Below is a small trained network, with its code and all its weights. Each question gives an input and a class and asks what happens when units are switched off, that is, made to give their printed mean instead of their output.

import numpy as np


def w(rows, s, z=0):
    codes = np.array(rows[::2]) - 128.0
    scale = np.full(codes.shape[1], s)
    scale[-1] = z or s
    return codes * scale


def f(y):
    return y / 2 * (1 + np.tanh(0.7978845608 * (y + 0.044715 * y**3)))


def log_softmax(a):
    a = a - a.max(-1, keepdims=True)
    return a - np.log(np.exp(a).sum(-1, keepdims=True))


def net(x, mask):
    res = np.array(x, float).reshape(1, 8) / 4 @ E
    y = f(res @ A[0][:, :-1].T + A[0][:, -1])
    res = res + np.where(mask, y, B[0][:, -1]) @ B[0][:, :-1]
    return log_softmax(res[-1] @ U[:, :-1].T + U[:, -1])


A, B = {}, {}
E = w([
[197,77,154,199,136,148,186],'x0',
[61,70,175,136,119,95,160],'x1',
[74,204,57,109,192,141,177],'x2',
[137,197,174,208,123,103,153],'x3',
[87,169,149,192,137,210,56],'x4',
[80,76,67,169,2,149,154],'x5',
[130,128,26,219,132,24,127],'x6',
[165,161,81,75,39,162,107],'x7',
],0.0079)
A[0] = w([
[120,188,54,111,131,80,55,117],'neuron 0',
[92,169,144,155,131,184,72,161],'neuron 1',
[109,107,65,159,240,105,172,177],'neuron 2',
[110,144,90,118,137,81,49,126],'neuron 3',
[119,86,78,134,227,89,149,159],'neuron 4',
[145,97,59,198,73,104,179,126],'neuron 5',
[108,91,76,79,71,108,136,94],'neuron 6',
[111,89,107,70,102,142,159,84],'neuron 7',
[76,147,134,147,106,161,101,117],'neuron 8',
[155,124,157,103,188,177,82,83],'neuron 9',
[99,175,131,120,117,210,81,82],'neuron 10',
[168,143,105,209,68,140,161,254],'neuron 11',
[133,92,70,52,84,155,172,118],'neuron 12',
[115,101,105,159,100,127,131,92],'neuron 13',
[89,169,88,106,123,100,116,161],'neuron 14',
[164,143,154,179,188,121,120,231],'neuron 15',
[147,223,68,127,137,126,188,179],'neuron 16',
[121,104,176,120,125,144,171,98],'neuron 17',
[128,190,64,176,150,151,131,253],'neuron 18',
[173,139,125,93,109,109,121,98],'neuron 19',
[115,141,104,121,97,200,92,164],'neuron 20',
[134,132,181,122,209,100,145,193],'neuron 21',
[133,179,55,129,159,89,81,103],'neuron 22',
[211,163,172,101,172,148,133,127],'neuron 23',
[125,134,113,110,88,67,143,56],'neuron 24',
[253,155,207,113,154,139,126,119],'neuron 25',
[71,170,141,143,166,161,161,161],'neuron 26',
[77,98,131,103,153,92,107,236],'neuron 27',
[173,78,51,82,107,139,129,235],'neuron 28',
[129,98,82,167,94,103,158,127],'neuron 29',
[66,136,154,164,203,106,143,251],'neuron 30',
[141,95,84,196,50,73,151,99],'neuron 31',
],0.011,0.0038)
B[0] = w([
[161,121,72,82,186,41,54,220],'neuron 0',
[120,86,94,187,190,119,164,208],'neuron 1',
[74,106,130,218,83,154,245,243],'neuron 2',
[198,161,68,101,178,70,144,183],'neuron 3',
[83,114,146,192,122,178,195,218],'neuron 4',
[115,83,138,223,181,151,157,249],'neuron 5',
[197,134,117,134,102,218,129,219],'neuron 6',
[155,151,146,76,78,204,123,185],'neuron 7',
[135,127,136,161,177,136,144,171],'neuron 8',
[92,96,133,141,163,110,104,193],'neuron 9',
[137,100,124,217,150,152,119,203],'neuron 10',
[87,111,129,165,180,76,148,250],'neuron 11',
[203,180,131,81,100,191,175,233],'neuron 12',
[142,100,169,149,163,126,117,163],'neuron 13',
[205,121,86,127,145,146,121,196],'neuron 14',
[99,133,154,51,134,118,164,230],'neuron 15',
[165,220,78,66,169,35,150,244],'neuron 16',
[159,153,133,64,132,138,97,163],'neuron 17',
[133,139,112,136,147,85,158,241],'neuron 18',
[132,123,149,96,133,151,140,151],'neuron 19',
[127,118,112,190,165,144,113,204],'neuron 20',
[79,155,172,105,151,107,164,235],'neuron 21',
[95,136,114,88,181,62,129,206],'neuron 22',
[82,109,129,110,184,118,68,214],'neuron 23',
[184,100,111,153,173,157,107,165],'neuron 24',
[79,88,186,63,186,49,69,235],'neuron 25',
[153,148,105,163,94,118,188,202],'neuron 26',
[123,158,133,168,72,152,176,200],'neuron 27',
[135,175,148,110,116,150,179,237],'neuron 28',
[151,76,164,198,146,131,137,203],'neuron 29',
[109,182,143,151,55,167,247,254],'neuron 30',
[121,53,145,254,180,148,111,249],'neuron 31',
],0.009,0.0081)
U = w([
[104,151,161,111,16,99,77,106],'0',
[107,89,187,178,130,166,254,138],'1',
[218,90,121,98,118,189,141,95],'2',
[172,205,137,35,91,181,157,144],'3',
[110,121,184,14,166,33,129,128],'4',
[173,163,4,145,153,70,185,158],'5',
[115,8,164,167,168,130,55,124],'6',
[42,118,31,102,11,73,70,4],'7',
],0.0089,0.015)

Each question gives the input, the list of numbers given to net, and the class t.
The units are the neurons (one row each of A and B). Each row of codes is followed by its name. A weight is (code - 128) times the scale printed after its matrix; where a second scale follows, it is the last column's (A, B and U).
mask holds one flag per neuron, in row order. A switched-off neuron (its flag False) gives its mean, the last column of its row in B, instead of its output. The means were averaged over made-up inputs and are rounded, as every weight is.
A unit's drop is (log p(t) with every unit on - log p(t) with that unit switched off) / (log p(t) with every unit on - log p(t) with every unit switched off).
The circuit of an input: a set's keep is (log p(t) with only the set's units on - log p(t) with every unit switched off) / (log p(t) with every unit on - log p(t) with every unit switched off). Starting from the 12 units with the biggest drops (on a tie, the unit counted first), units are removed one at a time, each time the one whose removal leaves the highest keep (on an exact tie, the one counted first), for as long as the keep stays at least 0.8.
circuit, biggest first: the units of the circuit, biggest drop first
unit that matters most: the unit with the biggest drop
top k neurons: the k neurons with the biggest drops, biggest first
drop when u is switched off: that unit's drop, to one decimal
input [2,4,-4,5,7,3,1,6], class 6: unit that matters most -> neuron 30
input [3,-2,3,5,5,-2,-5,1], class 4: circuit, biggest first -> [neuron 25; neuron 2]
input [-5,6,-4,1,0,0,6,3], class 6: top 2 neurons -> [neuron 16; neuron 31]
input [2,4,-3,-6,-1,-1,3,4], class 2: top 2 neurons -> [neuron 2; neuron 30]
input [-8,-1,-5,3,2,0,4,-8], class 5: top 3 neurons -> [neuron 3; neuron 0; neuron 5]
input [-6,1,0,7,-2,7,-5,3], class 2: top 2 neurons -> [neuron 2; neuron 30]
input [-8,6,6,8,2,6,4,-4], class 5: top 4 neurons -> [neuron 0; neuron 16; neuron 14; neuron 3]
input [8,-6,1,6,-7,-7,6,-5], class 1: top 2 neurons -> [neuron 2; neuron 4]
input [3,-4,-4,-2,1,8,-6,5], class 2: top 3 neurons -> [neuron 2; neuron 12; neuron 30]
input [-8,-2,-4,8,2,-4,-6,-6], class 4: top 2 neurons -> [neuron 25; neuron 2]
input [4,-2,7,3,-7,5,-3,2], class 5: top 2 neurons -> [neuron 16; neuron 30]
input [-7,7,2,0,-7,-4,-6,-2], class 3: top 2 neurons -> [neuron 31; neuron 5]
input [2,-7,4,8,-8,4,-5,-5], class 5: top 2 neurons -> [neuron 16; neuron 22]
input [5,-5,-2,-7,5,-7,-8,-7], class 4: circuit, biggest first -> [neuron 25]
input [-1,-3,-7,4,-2,2,-2,3], class 6: drop when neuron 16 is switched off -> 0.1
input [2,-3,7,-1,5,-6,-2,0], class 5: drop when neuron 26 is switched off -> 0.3
input [-7,-4,-5,8,-2,3,-6,-6], class 4: drop when neuron 31 is switched off -> 0.3
